Here is a tiny trained network, its code and every weight. The questions are about switching its units off for an input and a class, where a switched-off unit gives its printed mean instead of its output.

import numpy as np


def w(rows, s, z=0):
    codes = np.array(rows[::2]) - 128.0
    scale = np.full(codes.shape[1], s)
    scale[-1] = z or s
    return codes * scale


def f(y):
    return y / 2 * (1 + np.tanh(0.7978845608 * (y + 0.044715 * y**3)))


def log_softmax(a):
    a = a - a.max(-1, keepdims=True)
    return a - np.log(np.exp(a).sum(-1, keepdims=True))


def net(x, mask):
    res = np.array(x, float).reshape(1, 5) / 4 @ E
    y = f(res @ A[0][:, :-1].T + A[0][:, -1])
    res = res + np.where(mask, y, B[0][:, -1]) @ B[0][:, :-1]
    return log_softmax(res[-1] @ U[:, :-1].T + U[:, -1])


A, B = {}, {}
E = w([
[117,18,180,159,115,41,198],'x0',
[151,152,74,157,255,48,93],'x1',
[102,199,116,229,57,74,88],'x2',
[130,166,160,17,87,33,73],'x3',
[127,129,128,129,127,128,128],'x4',
],0.0038)
A[0] = w([
[121,232,111,100,150,210,99,16],'N1',
[129,103,123,212,160,198,145,111],'N2',
[128,129,128,128,128,129,128,112],'N3',
[128,127,128,127,129,129,128,113],'N4',
[127,220,107,103,146,202,98,3],'N5',
[140,77,127,53,185,168,140,31],'N6',
[133,106,138,103,9,188,148,146],'N7',
[129,161,140,21,87,43,99,127],'N8',
[126,184,113,229,55,80,99,45],'N9',
[133,107,138,103,10,187,148,146],'N10',
[128,102,124,214,160,199,144,112],'N11',
[129,159,142,29,90,49,98,127],'N12',
[140,150,102,149,238,63,114,168],'N13',
[132,53,123,21,208,184,141,40],'N14',
[129,134,126,126,129,133,126,70],'N15',
[128,128,128,128,128,128,128,122],'N16',
[116,3,156,164,106,23,184,55],'N17',
[128,104,123,208,158,195,145,108],'N18',
[128,127,128,127,129,129,128,115],'N19',
[141,157,104,152,254,55,114,168],'N20',
[122,176,116,214,66,86,103,31],'N21',
],0.01,0.00056)
B[0] = w([
[169,139,92,119,129,100,46,217],'N1',
[126,101,95,132,175,118,175,183],'N2',
[128,128,128,128,128,127,127,127],'N3',
[128,129,128,128,127,128,128,127],'N4',
[164,137,96,121,129,104,57,205],'N5',
[127,175,159,130,96,100,158,189],'N6',
[91,86,164,134,111,185,95,209],'N7',
[126,89,81,150,192,128,195,235],'N8',
[131,185,176,111,94,94,182,207],'N9',
[91,86,164,133,111,184,96,208],'N10',
[126,100,94,132,176,117,176,185],'N11',
[126,93,86,148,186,128,188,226],'N12',
[94,88,164,128,99,186,102,235],'N13',
[126,203,179,131,78,83,179,234],'N14',
[130,128,127,128,128,126,124,125],'N15',
[128,128,128,128,128,128,128,128],'N16',
[184,168,68,110,133,110,6,237],'N17',
[126,102,97,132,172,118,172,179],'N18',
[128,129,128,128,128,127,128,127],'N19',
[87,80,171,129,93,198,96,254],'N20',
[131,174,167,114,100,101,171,188],'N21',
],0.026,0.0039)
U = w([
[35,43,199,141,86,240,83,250],'0',
[133,74,32,179,239,101,234,176],'1',
[237,177,51,83,124,87,3,2],'2',
[123,253,224,105,54,59,219,52],'3',
],0.0065,0.00038)

Each question gives the input, the list of numbers given to net, and the class t.
The units are the neurons (one row each of A and B). Each row of codes is followed by its name. A weight is (code - 128) times the scale printed after its matrix; where a second scale follows, it is the last column's (A, B and U).
mask holds one flag per neuron, in row order. A switched-off neuron (its flag False) gives its mean, the last column of its row in B, instead of its output. The means were averaged over made-up inputs and are rounded, as every weight is.
A unit's drop is (log p(t) with every unit on - log p(t) with that unit switched off) / (log p(t) with every unit on - log p(t) with every unit switched off).
The circuit of an input: a set's keep is (log p(t) with only the set's units on - log p(t) with every unit switched off) / (log p(t) with every unit on - log p(t) with every unit switched off). Starting from the 12 units with the biggest drops (on a tie, the unit counted first), units are removed one at a time, each time the one whose removal leaves the highest keep (on an exact tie, the one counted first), for as long as the keep stays at least 0.8.
units of the circuit, in order: the units of the circuit, biggest drop first
k most important neurons: the k neurons with the biggest drops, biggest first
drop when u is switched off: that unit's drop, to one decimal
input [-6,-5,-2,1,0], class 2: 2 most important neurons -> (N1, N20)
input [-3,-4,-7,3,5], class 3: units of the circuit, in order -> (N14)
input [4,6,8,-1,7], class 3: 2 most important neurons -> (N9, N21)
input [8,-1,-8,8,-3], class 1: 3 most important neurons -> (N8, N12, N1)
input [-6,4,-7,3,5], class 3: 3 most important neurons -> (N14, N17, N6)
input [-1,-6,7,-2,1], class 3: 3 most important neurons -> (N9, N21, N20)
input [3,-3,-4,1,-7], class 3: units of the circuit, in order -> (N20, N14)
input [4,-7,1,-8,4], class 1: 4 most important neurons -> (N11, N2, N18, N20)
input [-8,-2,-3,-8,5], class 1: 2 most important neurons -> (N11, N2)
input [6,-6,-7,6,-6], class 3: 3 most important neurons -> (N14, N6, N20)
input [7,-6,-4,-2,8], class 2: 2 most important neurons -> (N17, N20)
input [8,-2,5,-6,-6], class 2: 3 most important neurons -> (N17, N8, N12)
input [3,4,-6,6,-4], class 1: 2 most important neurons -> (N8, N12)
input [7,-6,7,-4,-6], class 2: units of the circuit, in order -> (N17)
input [-6,-2,-1,-5,-7], class 2: drop when N5 is switched off -> 0.5
input [-8,0,-5,8,-3], class 1: drop when N6 is switched off -> 0.0
input [-5,1,4,7,-7], class 1: drop when N8 is switched off -> 0.3
